Below are the code and all the weights of a small trained network. Each question names an input and a class and asks about switching units off, where a switched-off unit gives its printed mean instead of its output.

import numpy as np


def w(rows, s, z=0):
    codes = np.array(rows[::2]) - 128.0
    scale = np.full(codes.shape[1], s)
    scale[-1] = z or s
    return codes * scale


def norm(h):
    return h / np.sqrt((h * h).mean(-1, keepdims=True) + 1e-5)


def f(y):
    return y / 2 * (1 + np.tanh(0.7978845608 * (y + 0.044715 * y**3)))


def log_softmax(a):
    a = a - a.max(-1, keepdims=True)
    return a - np.log(np.exp(a).sum(-1, keepdims=True))


def net(x, mask):
    res = np.array(x, float).reshape(1, 7) / 4 @ E
    u = 0
    for l in range(2):
        y = f(norm(res) @ A[l][:, :-1].T + A[l][:, -1])
        res = res + np.where(mask[u : u + 4], y, B[l][:, -1]) @ B[l][:, :-1]
        u += 4
    return log_softmax(norm(res)[-1] @ U[:, :-1].T + U[:, -1])


A, B = {}, {}
E = w([
[94,131,119,213,110,148,104,170],'x0',
[189,49,172,133,134,154,86,130],'x1',
[108,140,173,140,103,67,193,143],'x2',
[132,18,127,111,109,5,129,118],'x3',
[222,86,156,62,124,15,211,83],'x4',
[168,103,107,94,119,161,92,131],'x5',
[74,210,162,159,183,160,84,151],'x6',
],0.0022)
A[0] = w([
[91,253,105,132,150,110,153,121,217],'0.n0',
[47,81,171,193,123,132,121,117,221],'0.n1',
[205,50,94,156,97,182,81,116,243],'0.n2',
[25,177,146,179,127,148,157,105,250],'0.n3',
],0.004,0.0019)
B[0] = w([
[184,108,130,161,125,191,35,252,239],'0.n0',
[174,243,42,127,104,158,113,191,201],'0.n1',
[96,236,114,210,128,149,129,223,220],'0.n2',
[185,121,51,217,114,151,60,173,252],'0.n3',
],0.0037,0.0026)
A[1] = w([
[125,125,147,97,245,90,25,98,225],'1.n0',
[148,96,160,165,164,124,152,100,22],'1.n1',
[205,164,149,51,167,254,142,80,252],'1.n2',
[157,95,152,91,123,27,193,119,113],'1.n3',
],0.0041,0.0018)
B[1] = w([
[141,155,95,165,103,168,145,165,194],'1.n0',
[71,107,159,3,119,127,183,100,82],'1.n1',
[99,195,124,236,118,189,75,237,255],'1.n2',
[175,78,77,167,88,96,106,86,241],'1.n3',
],0.0048,0.0021)
U = w([
[195,25,94,106,89,29,145,44,194],'0',
[10,132,200,16,180,162,125,53,12],'1',
[36,119,162,3,214,171,137,68,5],'2',
[145,183,113,211,127,219,66,253,214],'3',
],0.0068,0.0026)

Each question gives the input, the list of numbers given to net, and the class t.
The units are the neurons (one row each of A and B). Each row of codes is followed by its name. A weight is (code - 128) times the scale printed after its matrix; where a second scale follows, it is the last column's (A, B and U).
mask holds one flag per neuron, layer by layer. A switched-off neuron (its flag False) gives its mean, the last column of its row in B, instead of its output. The means were averaged over made-up inputs and are rounded, as every weight is.
A unit's drop is (log p(t) with every unit on - log p(t) with that unit switched off) / (log p(t) with every unit on - log p(t) with every unit switched off).
The circuit of an input: a set's keep is (log p(t) with only the set's units on - log p(t) with every unit switched off) / (log p(t) with every unit on - log p(t) with every unit switched off). Starting from all 8 units, units are removed one at a time, each time the one whose removal leaves the highest keep (on an exact tie, the one counted first), for as long as the keep stays at least 0.8.
circuit, biggest first: the units of the circuit, biggest drop first
top k neurons: the k neurons with the biggest drops, biggest first
k most important neurons of layer l: the k neurons of layer l with the biggest drops, biggest first
drop when u is switched off: that unit's drop, to one decimal
input [-1,-8,-3,8,-7,1,-3], class 0: circuit, biggest first	(1.n2)
input [8,0,7,-2,5,-4,-2], class 0: circuit, biggest first	(1.n2; 0.n2)
input [3,4,8,-6,5,4,-5], class 0: top 3 neurons	(0.n0; 0.n1; 1.n3)
input [2,-5,4,2,6,0,5], class 0: top 2 neurons	(1.n2; 0.n2)
input [-5,-5,-2,0,7,1,3], class 0: 3 most important neurons of layer 0	(0.n1; 0.n2; 0.n3)
input [-3,2,6,8,-8,-8,-6], class 0: top 2 neurons	(1.n2; 0.n0)
input [-3,5,-5,7,4,1,7], class 0: 3 most important neurons of layer 0	(0.n0; 0.n3; 0.n1)
input [0,-4,-2,-4,7,-1,-4], class 0: top 2 neurons	(0.n1; 1.n3)
input [-3,-2,7,2,1,5,0], class 0: drop when 1.n1 is switched off	0.0
input [5,3,8,-5,5,1,-1], class 0: drop when 0.n2 is switched off	0.2
